Below are the code and all the weights of a small trained network. Each question names an input and a class and asks about switching units off, where a switched-off unit gives its printed mean instead of its output.

import numpy as np


def w(rows, s, z=0):
    codes = np.array(rows[::2]) - 128.0
    scale = np.full(codes.shape[1], s)
    scale[-1] = z or s
    return codes * scale


def f(y):
    return y / 2 * (1 + np.tanh(0.7978845608 * (y + 0.044715 * y**3)))


def log_softmax(a):
    a = a - a.max(-1, keepdims=True)
    return a - np.log(np.exp(a).sum(-1, keepdims=True))


def net(x, mask):
    res = np.array(x, float).reshape(1, 6) / 4 @ E
    y = f(res @ A[0][:, :-1].T + A[0][:, -1])
    res = res + np.where(mask, y, B[0][:, -1]) @ B[0][:, :-1]
    return log_softmax(res[-1] @ U[:, :-1].T + U[:, -1])


A, B = {}, {}
E = w([
[130,168,109,154],'x0',
[145,6,153,106],'x1',
[110,111,67,243],'x2',
[58,138,197,134],'x3',
[212,156,150,195],'x4',
[169,123,60,74],'x5',
],0.011)
A[0] = w([
[183,115,78,18,216],'N1',
[125,60,71,192,98],'N2',
[57,127,124,60,164],'N3',
[60,195,163,201,171],'N4',
[124,138,40,230,224],'N5',
[181,47,187,34,239],'N6',
[70,117,97,66,83],'N7',
[110,179,96,2,103],'N8',
[244,207,181,123,101],'N9',
[111,127,146,210,206],'N10',
[102,65,225,172,192],'N11',
[64,216,54,145,123],'N12',
[40,81,7,147,184],'N13',
[88,114,200,152,253],'N14',
],0.0096,0.0051)
B[0] = w([
[124,145,189,112,237],'N1',
[184,105,77,190,173],'N2',
[159,113,142,138,190],'N3',
[138,130,169,50,215],'N4',
[170,155,139,110,231],'N5',
[205,133,254,82,246],'N6',
[131,100,96,131,165],'N7',
[90,136,116,90,205],'N8',
[99,190,63,115,195],'N9',
[177,157,164,158,189],'N10',
[163,144,155,66,202],'N11',
[107,71,172,53,207],'N12',
[155,134,133,122,209],'N13',
[100,140,163,70,202],'N14',
],0.0093,0.011)
U = w([
[3,142,95,95,24],'0',
[95,164,222,108,253],'1',
[98,81,122,125,49],'2',
[133,167,64,174,28],'3',
],0.0083,0.0031)

Each question gives the input, the list of numbers given to net, and the class t.
The units are the neurons (one row each of A and B). Each row of codes is followed by its name. A weight is (code - 128) times the scale printed after its matrix; where a second scale follows, it is the last column's (A, B and U).
mask holds one flag per neuron, in row order. A switched-off neuron (its flag False) gives its mean, the last column of its row in B, instead of its output. The means were averaged over made-up inputs and are rounded, as every weight is.
A unit's drop is (log p(t) with every unit on - log p(t) with that unit switched off) / (log p(t) with every unit on - log p(t) with every unit switched off).
The circuit of an input: a set's keep is (log p(t) with only the set's units on - log p(t) with every unit switched off) / (log p(t) with every unit on - log p(t) with every unit switched off). Starting from the 12 units with the biggest drops (on a tie, the unit counted first), units are removed one at a time, each time the one whose removal leaves the highest keep (on an exact tie, the one counted first), for as long as the keep stays at least 0.8.
units of the circuit, in order: the units of the circuit, biggest drop first
k most important neurons: the k neurons with the biggest drops, biggest first
drop when u is switched off: that unit's drop, to one decimal
input [-1,6,3,-4,6,8], class 3: 2 most important neurons : [N2 N12]
input [2,0,4,8,-7,4], class 0: units of the circuit, in order : [N6]
input [7,3,4,2,-5,0], class 3: 2 most important neurons : [N6 N1]
input [-5,-8,-3,-6,7,3], class 3: units of the circuit, in order : [N9 N6]
input [4,8,6,-5,2,3], class 3: units of the circuit, in order : [N2 N12]
input [3,-8,-4,-3,3,6], class 0: units of the circuit, in order : [N6 N9 N8]
input [4,-8,-2,-3,7,4], class 0: units of the circuit, in order : [N9 N6 N12]
input [5,-4,1,-4,5,-1], class 3: units of the circuit, in order : [N6 N9]
input [-3,7,7,-5,6,-5], class 3: units of the circuit, in order : [N2 N12]
input [3,-7,-2,-8,3,1], class 3: 2 most important neurons : [N6 N9]
input [-3,0,4,-1,5,0], class 3: drop when N6 is switched off : 0.2
input [-7,-7,5,-8,6,-7], class 3: drop when N9 is switched off : 0.2
input [-1,-7,1,7,-4,6], class 0: drop when N3 is switched off : -0.1
input [1,8,8,5,0,8], class 3: drop when N14 is switched off : 0.0
